Here is a tiny trained network, its code and every weight. The questions are about switching its units off for an input and a target symbol, where a switched-off unit gives its printed mean instead of its output.

import numpy as np


def w(rows, s, z=0):
    codes = np.array(rows[::2]) - 128.0
    scale = np.full(codes.shape[1], s)
    scale[-1] = z or s
    return codes * scale


def f(y):
    return np.maximum(y, 0)


def softmax(a):
    e = np.exp(a - a.max(-1, keepdims=True))
    return e / e.sum(-1, keepdims=True)


def log_softmax(a):
    a = a - a.max(-1, keepdims=True)
    return a - np.log(np.exp(a).sum(-1, keepdims=True))


def net(x, mask):
    ids = ['βγδεζηθλμξστφω'.index(c) for c in x.split()]
    T = len(ids)
    res = E[ids] + P[:T]
    r = res
    for j in range(2):
        rows = slice(3 * j, 3 * j + 3)
        q, k, v = (r @ M[0][rows].T for M in (Q, K, V))
        z = softmax(np.where(np.tri(T) > 0, q @ k.T / 3**0.5, -1e9)) @ v
        o = O[0][rows]
        res = res + np.where(mask[j], z, o[:, -1]) @ o[:, :-1]
    y = f(res @ A[0][:, :-1].T + A[0][:, -1])
    res = res + np.where(mask[2:10], y, B[0][:, -1]) @ B[0][:, :-1]
    return log_softmax(res[-1] @ U[:, :-1].T + U[:, -1])


Q, K, V, O, A, B = {}, {}, {}, {}, {}, {}
E = w([
[108,175,143,83,147,65,111],'β',
[73,172,91,57,122,98,222],'γ',
[103,154,158,49,55,71,196],'δ',
[114,91,136,175,170,26,137],'ε',
[98,148,104,96,153,66,185],'ζ',
[142,242,173,27,104,97,140],'η',
[171,191,231,24,22,76,102],'θ',
[192,77,202,131,69,30,130],'λ',
[147,40,44,106,124,70,253],'μ',
[207,101,121,84,173,53,196],'ξ',
[190,249,190,198,78,170,98],'σ',
[143,236,54,181,188,186,211],'τ',
[161,142,101,207,4,213,137],'φ',
[157,56,20,129,30,161,169],'ω',
],0.0079)
P = w([
[104,147,92,138,150,88,90],'0',
[73,149,180,87,102,117,203],'1',
[87,140,185,80,80,113,212],'2',
[97,114,185,89,109,149,237],'3',
[115,125,172,98,103,145,243],'4',
[133,134,160,111,101,143,244],'5',
[152,148,153,114,83,117,231],'6',
[169,146,136,130,84,105,216],'7',
[185,158,120,137,78,88,205],'8',
[200,160,109,147,78,81,197],'9',
[209,167,105,150,70,67,189],'10',
[219,173,94,161,76,69,182],'11',
],0.011)
Q[0] = w([
[176,82,48,106,123,71,86],'head 1',
[55,37,56,139,153,250,16],'head 1',
[142,53,203,114,186,138,166],'head 1',
[109,47,83,122,193,180,27],'head 2',
[168,150,121,150,96,78,215],'head 2',
[145,170,93,187,104,117,141],'head 2',
],0.013)
K[0] = w([
[83,200,96,147,172,95,65],'head 1',
[4,113,182,84,169,109,94],'head 1',
[126,169,160,135,127,210,198],'head 1',
[116,138,179,113,89,133,190],'head 2',
[128,148,98,118,170,116,28],'head 2',
[92,92,116,95,146,126,103],'head 2',
],0.014)
V[0] = w([
[151,87,140,77,168,82,148],'head 1',
[166,110,196,200,99,127,120],'head 1',
[130,209,179,125,162,126,135],'head 1',
[148,64,139,193,160,100,63],'head 2',
[120,129,83,162,252,139,116],'head 2',
[116,50,93,113,117,119,228],'head 2',
],0.018)
O[0] = w([
[129,153,99,107,136,7,117,252],'head 1',
[53,147,191,78,167,150,155,224],'head 1',
[147,228,130,131,188,141,87,114],'head 1',
[69,71,152,163,175,93,66,205],'head 2',
[122,57,36,50,181,149,60,215],'head 2',
[191,96,163,126,221,100,195,67],'head 2',
],0.015,0.0032)
A[0] = w([
[123,98,134,117,138,138,35,96],'neuron 1',
[226,149,181,140,146,124,253,152],'neuron 2',
[90,70,133,163,136,247,183,131],'neuron 3',
[195,177,188,198,110,88,200,55],'neuron 4',
[60,178,98,173,47,113,100,9],'neuron 5',
[121,163,93,13,119,134,185,83],'neuron 6',
[201,56,110,28,227,153,85,70],'neuron 7',
[166,138,87,144,90,2,99,76],'neuron 8',
],0.0075,0.013)
B[0] = w([
[146,148,95,203,186,145,142,160],'neuron 1',
[135,100,110,197,117,150,29,250],'neuron 2',
[166,74,155,74,130,72,78,169],'neuron 3',
[55,138,39,85,197,168,123,199],'neuron 4',
[189,51,253,125,219,160,143,160],'neuron 5',
[120,179,207,164,143,78,124,190],'neuron 6',
[98,163,118,191,75,170,255,213],'neuron 7',
[136,117,149,52,192,202,197,205],'neuron 8',
],0.0084,0.012)
U = w([
[107,140,42,27,94,121,33,167],'β',
[253,170,127,131,122,81,101,183],'γ',
[121,182,66,221,102,138,88,185],'δ',
[32,87,73,142,190,156,116,1],'ε',
[172,138,121,49,184,112,167,107],'ζ',
[188,187,152,113,81,123,147,142],'η',
[79,148,166,152,158,215,154,26],'θ',
[60,147,162,184,128,25,126,207],'λ',
[197,129,142,176,157,130,181,50],'μ',
[150,101,128,60,164,128,191,92],'ξ',
[122,70,180,79,145,201,99,62],'σ',
[102,159,63,112,99,173,179,51],'τ',
[116,83,101,178,33,127,126,241],'φ',
[200,72,117,134,203,77,31,133],'ω',
],0.0057,0.0054)

Each question gives the input, a string of symbols that net reads in full, and the target symbol t.
The units are the heads (3 rows each of Q, K, V and O) and the neurons (one row each of A and B). Each row of codes is followed by its name. A weight is (code - 128) times the scale printed after its matrix; where a second scale follows, it is the last column's (O, A, B and U).
mask holds one flag per unit, heads first, then neurons. A switched-off unit (its flag False) gives its mean, the last column of its rows in O or B, instead of its output. The means were averaged over made-up inputs and are rounded, as every weight is.
A unit's drop is (log p(t) with every unit on - log p(t) with that unit switched off) / (log p(t) with every unit on - log p(t) with every unit switched off).
The circuit of an input: a set's keep is (log p(t) with only the set's units on - log p(t) with every unit switched off) / (log p(t) with every unit on - log p(t) with every unit switched off). Starting from all 10 units, units are removed one at a time, each time the one whose removal leaves the highest keep (on an exact tie, the one counted first), for as long as the keep stays at least 0.8.
units of the circuit, in order: the units of the circuit, biggest drop first
unit that matters most: the unit with the biggest drop
top k neurons: the k neurons with the biggest drops, biggest first
which heads matter: for each layer, one digit per head in row order, 1 if its drop is at least 0.15 and else 0, layers parted by /
input ω ε λ σ σ δ β λ ζ η β, target ω: unit that matters most	head 2
input δ β δ γ, target δ: units of the circuit, in order	(head 2; neuron 2; head 1)
input ω τ δ ξ β β λ λ λ γ ω β, target ω: top 2 neurons	(neuron 7; neuron 2)
input λ λ λ β φ ζ, target σ: which heads matter	10
input ε η δ ε ω η φ λ λ, target ε: units of the circuit, in order	(head 2; head 1)
input β β ε δ ω β, target φ: top 2 neurons	(neuron 4; neuron 8)
input θ λ φ, target θ: top 2 neurons	(neuron 5; neuron 4)
input θ β θ λ γ ε μ ε λ λ ε, target θ: units of the circuit, in order	(head 2; neuron 5; neuron 4)
input ω η λ, target ω: which heads matter	01
input ζ β β λ σ ζ, target θ: which heads matter	11
input β λ ε ξ η, target β: which heads matter	01
input θ μ λ δ β φ, target σ: top 2 neurons	(neuron 5; neuron 3)
input φ λ μ, target φ: units of the circuit, in order	(head 2; head 1; neuron 8)
input β ω λ θ ε λ ε, target β: unit that matters most	head 2
input δ δ μ β λ λ β β, target δ: units of the circuit, in order	(head 2; neuron 2)
input μ λ β θ λ ξ η ε δ, target μ: units of the circuit, in order	(head 2; neuron 7)
input η δ η, target η: units of the circuit, in order	(head 2; neuron 6)
input τ λ β μ μ ε λ ε λ ζ, target τ: top 2 neurons	(neuron 7; neuron 2)
input δ θ δ β ε λ β δ, target δ: top 2 neurons	(neuron 2; neuron 4)
input σ τ η σ β, target θ: which heads matter	11
input β ζ β τ θ, target β: which heads matter	01
input ζ ξ β, target ζ: units of the circuit, in order	(head 1; neuron 8; neuron 2)
input φ λ σ λ λ λ δ, target λ: units of the circuit, in order	(head 1; neuron 8; head 2)
